Here is a tiny trained network, its code and every weight. The questions are about switching its units off for an input and a class, where a switched-off unit gives its printed mean instead of its output.

import numpy as np


def w(rows, s, z=0):
    codes = np.array(rows[::2]) - 128.0
    scale = np.full(codes.shape[1], s)
    scale[-1] = z or s
    return codes * scale


def f(y):
    return y / 2 * (1 + np.tanh(0.7978845608 * (y + 0.044715 * y**3)))


def log_softmax(a):
    a = a - a.max(-1, keepdims=True)
    return a - np.log(np.exp(a).sum(-1, keepdims=True))


def net(x, mask):
    res = np.array(x, float).reshape(1, 5) / 4 @ E
    y = f(res @ A[0][:, :-1].T + A[0][:, -1])
    res = res + np.where(mask, y, B[0][:, -1]) @ B[0][:, :-1]
    return log_softmax(res[-1] @ U[:, :-1].T + U[:, -1])


A, B = {}, {}
E = w([
[255,91,133,229],'x0',
[98,38,65,162],'x1',
[126,130,129,129],'x2',
[183,49,147,16],'x3',
[51,76,247,155],'x4',
],0.0081)
A[0] = w([
[113,86,90,151,109],'n0',
[150,97,113,89,130],'n1',
[127,45,124,106,186],'n2',
[128,203,187,87,176],'n3',
[116,148,128,160,97],'n4',
[129,96,204,159,54],'n5',
[71,74,178,175,61],'n6',
[83,191,94,49,69],'n7',
[103,151,79,178,117],'n8',
[148,106,131,85,90],'n9',
[89,82,50,120,93],'n10',
[143,112,118,90,74],'n11',
[97,140,116,114,2],'n12',
[164,56,190,83,22],'n13',
[204,66,168,151,121],'n14',
[203,183,179,144,95],'n15',
[172,176,163,113,135],'n16',
[188,129,159,162,34],'n17',
[159,152,18,94,57],'n18',
[115,182,92,168,80],'n19',
[70,154,116,190,88],'n20',
[119,105,181,133,29],'n21',
[153,163,166,119,126],'n22',
[111,8,93,140,139],'n23',
[149,153,87,117,62],'n24',
[163,121,165,84,68],'n25',
[175,99,138,255,87],'n26',
[162,176,196,70,82],'n27',
[181,127,135,163,3],'n28',
[168,151,62,129,21],'n29',
[105,110,174,139,40],'n30',
[3,150,172,58,49],'n31',
[103,73,220,110,229],'n32',
[132,171,76,97,42],'n33',
[149,104,141,82,79],'n34',
[82,169,158,210,127],'n35',
[97,108,177,147,11],'n36',
],0.013,0.0043)
B[0] = w([
[74,203,71,203,146],'n0',
[154,226,187,117,156],'n1',
[158,183,65,120,180],'n2',
[130,137,32,246,198],'n3',
[198,136,120,85,140],'n4',
[153,68,145,177,161],'n5',
[173,77,137,230,175],'n6',
[108,2,129,71,197],'n7',
[184,194,100,81,168],'n8',
[187,189,156,76,148],'n9',
[84,140,35,212,166],'n10',
[179,151,156,99,139],'n11',
[110,74,82,52,129],'n12',
[174,167,106,58,176],'n13',
[58,70,112,47,185],'n14',
[70,99,57,136,173],'n15',
[55,153,55,246,159],'n16',
[69,26,132,9,154],'n17',
[203,30,189,222,195],'n18',
[213,170,152,49,166],'n19',
[211,162,93,23,175],'n20',
[217,84,151,140,143],'n21',
[88,160,70,198,149],'n22',
[75,207,42,175,186],'n23',
[184,38,219,193,145],'n24',
[171,195,76,75,151],'n25',
[63,85,97,45,204],'n26',
[95,171,17,188,174],'n27',
[66,7,169,32,146],'n28',
[184,11,146,198,162],'n29',
[234,29,181,198,144],'n30',
[91,38,108,56,245],'n31',
[190,124,112,177,223],'n32',
[134,22,176,153,155],'n33',
[201,191,132,72,150],'n34',
[220,185,64,34,195],'n35',
[211,40,212,229,146],'n36',
],0.0064,0.012)
U = w([
[207,26,203,195,68],'0',
[16,23,118,5,3],'1',
[55,175,12,199,95],'2',
[251,214,139,2,24],'3',
[108,117,101,121,242],'4',
[29,203,194,146,175],'5',
],0.0072,0.0074)

Each question gives the input, the list of numbers given to net, and the class t.
The units are the neurons (one row each of A and B). Each row of codes is followed by its name. A weight is (code - 128) times the scale printed after its matrix; where a second scale follows, it is the last column's (A, B and U).
mask holds one flag per neuron, in row order. A switched-off neuron (its flag False) gives its mean, the last column of its row in B, instead of its output. The means were averaged over made-up inputs and are rounded, as every weight is.
A unit's drop is (log p(t) with every unit on - log p(t) with that unit switched off) / (log p(t) with every unit on - log p(t) with every unit switched off).
The circuit of an input: a set's keep is (log p(t) with only the set's units on - log p(t) with every unit switched off) / (log p(t) with every unit on - log p(t) with every unit switched off). Starting from the 12 units with the biggest drops (on a tie, the unit counted first), units are removed one at a time, each time the one whose removal leaves the highest keep (on an exact tie, the one counted first), for as long as the keep stays at least 0.8.
circuit, biggest first: the units of the circuit, biggest drop first
most important unit: the unit with the biggest drop
top k neurons: the k neurons with the biggest drops, biggest first
drop of u: that unit's drop, to one decimal
input [8,8,6,6,-1], class 1: most important unit	n14
input [-6,-5,-2,6,6], class 0: top 2 neurons	n32, n30
input [5,-5,0,-1,2], class 1: circuit, biggest first	n17, n26, n14
input [4,-6,3,6,-3], class 2: circuit, biggest first	n16, n27
input [-1,-8,3,3,-7], class 2: top 2 neurons	n27, n16
input [-1,-3,4,-4,-2], class 3: circuit, biggest first	n19, n10
input [4,2,-2,2,-2], class 1: circuit, biggest first	n14, n3, n32
input [-8,-7,4,7,-8], class 0: circuit, biggest first	n18, n33
input [-1,-8,2,5,6], class 2: circuit, biggest first	n27, n3
input [-1,-8,-3,6,-5], class 2: circuit, biggest first	n27, n16
input [-6,-6,-1,3,-4], class 1: top 2 neurons	n7, n31
input [8,8,-3,-7,2], class 1: top 2 neurons	n26, n28
input [-6,-8,7,5,4], class 2: top 2 neurons	n3, n27
input [3,8,7,4,-1], class 2: most important unit	n23
input [0,5,-3,-6,2], class 3: top 2 neurons	n20, n35
input [6,6,2,0,5], class 1: top 3 neurons	n26, n14, n3
input [-8,-3,3,-7,-7], class 1: top 2 neurons	n7, n31
input [8,-5,-8,8,5], class 1: top 2 neurons	n14, n17
input [-4,-8,-2,0,-5], class 2: top 3 neurons	n3, n27, n16
input [-7,-7,3,-2,1], class 1: circuit, biggest first	n31
input [8,-2,-4,-3,3], class 1: drop of n23	0.0
